Below are the code and all the weights of a small trained network. Each question names an input and a class and asks about switching units off, where a switched-off unit gives its printed mean instead of its output.

import numpy as np


def w(rows, s, z=0):
    codes = np.array(rows[::2]) - 128.0
    scale = np.full(codes.shape[1], s)
    scale[-1] = z or s
    return codes * scale


def norm(h):
    return h / np.sqrt((h * h).mean(-1, keepdims=True) + 1e-5)


def f(y):
    return y / 2 * (1 + np.tanh(0.7978845608 * (y + 0.044715 * y**3)))


def log_softmax(a):
    a = a - a.max(-1, keepdims=True)
    return a - np.log(np.exp(a).sum(-1, keepdims=True))


def net(x, mask):
    res = np.array(x, float).reshape(1, 6) / 4 @ E
    u = 0
    for l in range(3):
        y = f(norm(res) @ A[l][:, :-1].T + A[l][:, -1])
        res = res + np.where(mask[u : u + 5], y, B[l][:, -1]) @ B[l][:, :-1]
        u += 5
    return log_softmax(norm(res)[-1] @ U[:, :-1].T + U[:, -1])


A, B = {}, {}
E = w([
[132,54,123,119,4,164,98,93,99],'x0',
[99,106,133,128,217,106,130,72,52],'x1',
[139,159,101,126,129,120,96,96,131],'x2',
[96,109,86,126,142,8,203,106,144],'x3',
[137,133,136,151,118,101,114,141,112],'x4',
[143,146,108,112,131,130,131,116,121],'x5',
],0.011)
A[0] = w([
[118,202,167,134,191,214,65,206,109,123],'0.n0',
[119,80,135,109,80,153,101,86,63,157],'0.n1',
[141,140,157,144,90,213,67,159,51,251],'0.n2',
[159,169,157,137,65,167,131,140,127,30],'0.n3',
[109,47,106,139,216,149,90,99,2,178],'0.n4',
],0.0095,0.0028)
B[0] = w([
[146,238,215,168,64,88,162,70,122,232],'0.n0',
[204,42,92,109,132,123,117,75,198,216],'0.n1',
[76,115,80,67,169,247,150,156,128,254],'0.n2',
[82,120,148,165,103,88,2,130,108,165],'0.n3',
[195,74,208,60,187,90,134,84,81,244],'0.n4',
],0.011,0.0081)
A[1] = w([
[154,163,99,162,76,101,168,149,220,151],'1.n0',
[149,129,92,121,164,7,155,170,201,181],'1.n1',
[86,62,87,116,27,67,167,57,93,5],'1.n2',
[150,175,184,125,170,175,93,155,125,110],'1.n3',
[132,105,65,145,108,172,132,167,166,64],'1.n4',
],0.015,0.0023)
B[1] = w([
[188,61,76,155,166,123,147,252,131,217],'1.n0',
[62,65,118,74,147,147,99,126,110,253],'1.n1',
[202,237,167,182,137,92,164,128,165,222],'1.n2',
[174,96,79,151,110,36,117,140,159,194],'1.n3',
[80,195,137,118,125,143,40,133,124,176],'1.n4',
],0.014,0.011)
A[2] = w([
[78,87,135,131,138,80,167,50,79,69],'2.n0',
[237,200,188,153,88,12,167,145,154,183],'2.n1',
[179,139,80,202,63,120,159,156,155,6],'2.n2',
[112,247,90,175,121,98,176,173,177,174],'2.n3',
[61,187,157,104,164,13,190,70,181,119],'2.n4',
],0.013,0.0021)
B[2] = w([
[77,251,122,190,69,154,143,171,111,167],'2.n0',
[168,177,171,220,170,91,134,90,196,253],'2.n1',
[90,203,63,143,105,212,191,164,93,174],'2.n2',
[149,78,63,111,84,215,200,191,100,190],'2.n3',
[76,104,168,88,73,93,75,74,78,182],'2.n4',
],0.015,0.017)
U = w([
[176,190,96,222,106,169,196,180,192,125],'0',
[163,176,221,192,144,51,133,21,159,252],'1',
[96,33,93,103,188,88,133,190,149,156],'2',
[6,138,163,87,120,73,118,93,42,34],'3',
[92,148,124,119,70,204,32,112,181,79],'4',
[203,22,143,54,141,161,120,25,131,103],'5',
],0.012,0.0025)

Each question gives the input, the list of numbers given to net, and the class t.
The units are the neurons (one row each of A and B). Each row of codes is followed by its name. A weight is (code - 128) times the scale printed after its matrix; where a second scale follows, it is the last column's (A, B and U).
mask holds one flag per neuron, layer by layer. A switched-off neuron (its flag False) gives its mean, the last column of its row in B, instead of its output. The means were averaged over made-up inputs and are rounded, as every weight is.
A unit's drop is (log p(t) with every unit on - log p(t) with that unit switched off) / (log p(t) with every unit on - log p(t) with every unit switched off).
The circuit of an input: a set's keep is (log p(t) with only the set's units on - log p(t) with every unit switched off) / (log p(t) with every unit on - log p(t) with every unit switched off). Starting from the 12 units with the biggest drops (on a tie, the unit counted first), units are removed one at a time, each time the one whose removal leaves the highest keep (on an exact tie, the one counted first), for as long as the keep stays at least 0.8.
circuit, biggest first: the units of the circuit, biggest drop first
unit that matters most: the unit with the biggest drop
top k neurons: the k neurons with the biggest drops, biggest first
top k neurons in layer l: the k neurons of layer l with the biggest drops, biggest first
drop of u: that unit's drop, to one decimal
input [0,8,3,2,-2,7], class 3: circuit, biggest first	(2.n1)
input [-6,-4,5,1,2,1], class 2: circuit, biggest first	(1.n1, 1.n2)
input [8,-8,8,0,-3,7], class 4: top 3 neurons	(0.n0, 1.n4, 0.n2)
input [2,-7,5,-6,-1,7], class 4: top 2 neurons	(0.n2, 1.n2)
input [0,-8,3,1,3,4], class 2: top 2 neurons	(0.n0, 1.n2)
input [0,1,8,8,1,-3], class 3: top 2 neurons in layer 1	(1.n1, 1.n3)
input [1,2,0,-8,-5,8], class 5: top 3 neurons	(0.n2, 1.n2, 2.n1)
input [3,-8,1,-6,7,8], class 4: top 2 neurons	(0.n2, 1.n2)
input [-1,7,-6,4,1,7], class 3: top 2 neurons	(2.n1, 0.n0)
input [1,-6,-1,-8,2,2], class 4: top 2 neurons	(0.n2, 1.n2)
input [2,3,7,-6,-1,5], class 5: top 2 neurons	(0.n2, 1.n2)
input [-4,-1,8,8,1,-1], class 2: top 3 neurons	(0.n4, 1.n0, 1.n1)
input [-2,-2,8,5,-4,1], class 2: top 3 neurons	(0.n4, 1.n1, 1.n0)
input [-3,5,-4,-8,1,-3], class 1: unit that matters most	0.n0
input [-1,4,-2,-3,5,4], class 1: top 2 neurons	(0.n0, 1.n1)
input [1,-7,2,-4,-7,-3], class 4: top 2 neurons in layer 0	(0.n2, 0.n3)
input [6,0,-2,-4,5,0], class 4: top 3 neurons in layer 0	(0.n4, 0.n2, 0.n3)
input [8,2,5,-3,-8,6], class 5: drop of 2.n0	0.1
input [2,-8,-8,-5,-3,-3], class 4: drop of 0.n2	0.3
input [-6,-7,7,3,-8,-3], class 2: drop of 1.n1	0.1
input [-4,2,8,-5,7,-5], class 1: drop of 1.n0	0.2
input [-3,2,8,-6,-5,8], class 1: top neuron	(1.n0)
